[[117 147 122 130 116]
 [123 126 151 119 120]
 [132 134 109 146 138]
 [133 123 119 133 142]]
->
[[117 147 122 130 116]
 [132 134 109 146 138]
 [123 126 151 119 120]
 [133 123 119 133 142]]

[[140 126 136 109 130 135]
 [133 116 136 121 116 129]
 [116 127 122 133 135 144]
 [147 131 139 109 123 115]
 [140 132 133 104 133 120]]
->
[[140 132 133 104 133 120]
 [147 131 139 109 123 115]
 [116 127 122 133 135 144]
 [140 126 136 109 130 135]
 [133 116 136 121 116 129]]

[[142 116 128 114 137 134 111]
 [121 132 129 141 122 126 136]
 [138 121 140 125 121 125 142]
 [110 142 111 134 136 131 109]
 [116 137 123 148 111 122 140]
 [119 131 118 153 114 126 136]
 [126 128 120 133 126 127 131]]
->
[[110 142 111 134 136 131 109]
 [116 137 123 148 111 122 140]
 [121 132 129 141 122 126 136]
 [119 131 118 153 114 126 136]
 [126 128 120 133 126 127 131]
 [138 121 140 125 121 125 142]
 [142 116 128 114 137 134 111]]

[[111 133 133 137 138 109]
 [121 139 110 116 113 156]
 [137 132 126 125 124 119]]
->
[[121 139 110 116 113 156]
 [111 133 133 137 138 109]
 [137 132 126 125 124 119]]

[[143 109 128 137 152 158 108 118]
 [136 124 125 130 133 133 124 128]]
->
[[136 124 125 130 133 133 124 128]
 [143 109 128 137 152 158 108 118]]

[[133 129 134 118 136 124 119 119]
 [124 121 127 135 129 132 127 137]
 [125 145 122 101 128 122 126 106]]
->
[[125 145 122 101 128 122 126 106]
 [133 129 134 118 136 124 119 119]
 [124 121 127 135 129 132 127 137]]

[[137 115 119 143 131 122 137 125 133 149 134 120 141]
 [140 135 127 128 117 113 128 124 127 140 128 124 147]
 [123 124 123 131 131 110 129 131 141 140 123 118 133]
 [140 134 127 128 115 120 133 136 142 139 127 121 137]
 [120 125 122 126 131 110 126 137 134 138 133 122 152]
 [121 127 120 142 116 119 133 126 126 147 115 118 126]
 [135 137 120 132 121 120 140 125 132 146 116 124 133]]
->
[[135 137 120 132 121 120 140 125 132 146 116 124 133]
 [140 135 127 128 117 113 128 124 127 140 128 124 147]
 [140 134 127 128 115 120 133 136 142 139 127 121 137]
 [121 127 120 142 116 119 133 126 126 147 115 118 126]
 [120 125 122 126 131 110 126 137 134 138 133 122 152]
 [123 124 123 131 131 110 129 131 141 140 123 118 133]
 [137 115 119 143 131 122 137 125 133 149 134 120 141]]
---
[[127 120 105]
 [110 112  98]
 [122 156 134]]
->
[105 112 122]

[[121 152]
 [124 118]
 [122 107]
 [124 144]
 [129 107]]
->
[152 124]

[[139 128  99]
 [124 137 150]
 [131 131 125]
 [148 116 114]
 [127 129 134]]
->
[ 99 137 131]

[[133 109]
 [101 137]
 [109 138]]
->
[109 101]

[[113 118 144]
 [121 136 134]
 [118 118 104]
 [151 113 125]
 [131 143 120]]
->
[144 136 118]

[[133 128 104 129 120]
 [122 123 124 132 141]
 [127 131 114 124 122]]
->
[120 132 114]

[[124 127 125]
 [141 139 134]
 [124 133 131]
 [119 150 136]
 [135 114 117]]
->
[125 139 124]
---
[[109 142 130 131 108 127 118 125 110 151]
 [115 142 117 133 108 119 116 132 123 133]]
->
[[115 142 117 133 108 119 116 132 123 133]
 [109 142 130 131 108 127 118 125 110 151]]

[[158 138 144 152 143]
 [138 128 124 120 119]
 [127 109 130 117 158]]
->
[[138 128 124 120 119]
 [127 109 130 117 158]
 [158 138 144 152 143]]

[[120 110 137 126 131 116 122]
 [137 127 135 139 144 115 129]
 [138 137 132 132 127 129 133]
 [113 125  99 118 107 152 129]
 [134 120 128 118 119 122 129]
 [138 131 125 129 145 127 107]]
->
[[113 125  99 118 107 152 129]
 [138 131 125 129 145 127 107]
 [134 120 128 118 119 122 129]
 [138 137 132 132 127 129 133]
 [137 127 135 139 144 115 129]
 [120 110 137 126 131 116 122]]

[[102 120 121]
 [110 120 112]
 [113 121 110]
 [100 123 137]
 [100 121 129]
 [101 123 140]
 [ 99 122 132]
 [101 121 125]
 [107 120 115]
 [104 120 118]]
->
[[113 121 110]
 [110 120 112]
 [107 120 115]
 [104 120 118]
 [102 120 121]
 [101 121 125]
 [100 121 129]
 [ 99 122 132]
 [100 123 137]
 [101 123 140]]

[[127 131 148 141]
 [130 105 152 133]
 [131 126 130 126]
 [122 141 141 150]
 [141 114 123 108]
 [115 149 113 135]
 [104 135 136 106]]
->
[[115 149 113 135]
 [141 114 123 108]
 [131 126 130 126]
 [104 135 136 106]
 [122 141 141 150]
 [127 131 148 141]
 [130 105 152 133]]

[[143 151 142 102 129 104 104 110 125 120]
 [127 127 130 128 130 130 126 127 130 128]
 [121 153 141 147 122 134 123 140 138 106]
 [129 134 137 127 124 138 142 139 103 115]
 [135 140 131 139 113 127 132 114 136 135]
 [131 128 129 128 127 127 129 129 128 128]]
->
[[131 128 129 128 127 127 129 129 128 128]
 [127 127 130 128 130 130 126 127 130 128]
 [135 140 131 139 113 127 132 114 136 135]
 [129 134 137 127 124 138 142 139 103 115]
 [121 153 141 147 122 134 123 140 138 106]
 [143 151 142 102 129 104 104 110 125 120]]

[[139 138 144 133 125 130 131 142]
 [123 112 117 129 112 113 129 136]
 [129 122 122 125 124 125 126 127]
 [134 134 130 124 124 125 141 128]
 [106 125 107 110 119 121 118 116]
 [151 114 128 144 144 133 127 114]
 [111 131 125 121 123 129 109 125]]
->
[[106 125 107 110 119 121 118 116]
 [123 112 117 129 112 113 129 136]
 [129 122 122 125 124 125 126 127]
 [111 131 125 121 123 129 109 125]
 [151 114 128 144 144 133 127 114]
 [134 134 130 124 124 125 141 128]
 [139 138 144 133 125 130 131 142]]
